Below is a small trained network, with its code and all its weights. Each question gives an input and a class and asks what happens when units are switched off, that is, made to give their printed mean instead of their output.

import numpy as np


def w(rows, s, z=0):
    codes = np.array(rows[::2]) - 128.0
    scale = np.full(codes.shape[1], s)
    scale[-1] = z or s
    return codes * scale


def f(y):
    return np.maximum(y, 0)


def log_softmax(a):
    a = a - a.max(-1, keepdims=True)
    return a - np.log(np.exp(a).sum(-1, keepdims=True))


def net(x, mask):
    res = np.array(x, float).reshape(1, 4) / 4 @ E
    y = f(res @ A[0][:, :-1].T + A[0][:, -1])
    res = res + np.where(mask, y, B[0][:, -1]) @ B[0][:, :-1]
    return log_softmax(res[-1] @ U[:, :-1].T + U[:, -1])


A, B = {}, {}
E = w([
[121,186,61,192,71,123,194],'x0',
[143,132,94,73,125,239,135],'x1',
[253,172,125,125,107,96,85],'x2',
[125,131,125,128,129,127,121],'x3',
],0.013)
A[0] = w([
[76,137,119,189,68,80,138,124],'n0',
[121,127,75,94,122,198,134,110],'n1',
[188,114,136,39,121,168,82,93],'n2',
[82,113,171,129,130,178,142,57],'n3',
[104,122,73,131,97,223,140,2],'n4',
[57,112,106,173,142,108,175,129],'n5',
[138,113,97,156,127,150,96,101],'n6',
[100,94,192,135,228,105,126,26],'n7',
[123,161,112,197,93,57,128,93],'n8',
[100,138,80,174,153,84,167,100],'n9',
[69,94,109,93,142,178,156,111],'n10',
[145,177,70,132,81,148,169,20],'n11',
[90,97,189,94,181,104,89,88],'n12',
[187,184,102,120,45,96,112,117],'n13',
[137,189,10,168,84,132,168,54],'n14',
[136,97,192,170,138,7,106,87],'n15',
[112,104,112,86,192,149,149,57],'n16',
[137,121,115,95,156,108,168,118],'n17',
],0.013)
B[0] = w([
[145,145,52,80,61,184,84,229],'n0',
[92,135,149,166,151,80,128,210],'n1',
[227,173,98,84,130,229,61,248],'n2',
[189,132,187,116,223,180,51,163],'n3',
[73,87,81,153,46,31,254,174],'n4',
[140,134,22,55,72,184,148,230],'n5',
[89,156,113,127,135,152,116,134],'n6',
[108,117,100,126,58,57,176,172],'n7',
[192,148,92,118,45,121,180,222],'n8',
[160,146,51,114,79,124,74,195],'n9',
[77,136,182,213,178,91,157,216],'n10',
[146,143,172,158,215,151,93,173],'n11',
[65,140,152,198,66,32,183,207],'n12',
[52,118,153,194,128,102,137,241],'n13',
[73,84,226,180,201,88,110,232],'n14',
[92,77,196,218,225,146,113,255],'n15',
[153,150,107,128,171,247,58,158],'n16',
[139,116,132,137,111,122,96,130],'n17',
],0.0089,0.011)
U = w([
[125,135,151,130,110,77,166,198],'0',
[146,129,213,128,251,146,93,151],'1',
[208,160,84,2,96,180,112,1],'2',
],0.013,0.0041)

Each question gives the input, the list of numbers given to net, and the class t.
The units are the neurons (one row each of A and B). Each row of codes is followed by its name. A weight is (code - 128) times the scale printed after its matrix; where a second scale follows, it is the last column's (A, B and U).
mask holds one flag per neuron, in row order. A switched-off neuron (its flag False) gives its mean, the last column of its row in B, instead of its output. The means were averaged over made-up inputs and are rounded, as every weight is.
A unit's drop is (log p(t) with every unit on - log p(t) with that unit switched off) / (log p(t) with every unit on - log p(t) with every unit switched off).
The circuit of an input: a set's keep is (log p(t) with only the set's units on - log p(t) with every unit switched off) / (log p(t) with every unit on - log p(t) with every unit switched off). Starting from the 12 units with the biggest drops (on a tie, the unit counted first), units are removed one at a time, each time the one whose removal leaves the highest keep (on an exact tie, the one counted first), for as long as the keep stays at least 0.8.
circuit, biggest first: the units of the circuit, biggest drop first
k most important neurons: the k neurons with the biggest drops, biggest first
drop when u is switched off: that unit's drop, to one decimal
input [-7,0,-5,-8], class 0: circuit, biggest first	[n12]
input [-4,1,8,1], class 2: 3 most important neurons	[n2 n14 n10]
input [7,-8,-1,0], class 2: 2 most important neurons	[n0 n5]
input [8,5,1,-6], class 1: 4 most important neurons	[n14 n11 n12 n7]
input [1,6,6,-3], class 1: 4 most important neurons	[n5 n13 n0 n8]
input [7,4,1,-5], class 1: 3 most important neurons	[n14 n11 n12]
input [-6,-7,-1,5], class 0: 2 most important neurons	[n12 n7]
input [5,1,6,1], class 1: 2 most important neurons	[n14 n11]
input [-6,-7,-6,-2], class 0: 2 most important neurons	[n7 n12]
input [-8,-2,-5,7], class 0: drop when n7 is switched off	1.0
input [-8,-6,-2,7], class 0: drop when n1 is switched off	0.0
input [-4,-3,-1,-2], class 0: drop when n14 is switched off	0.3
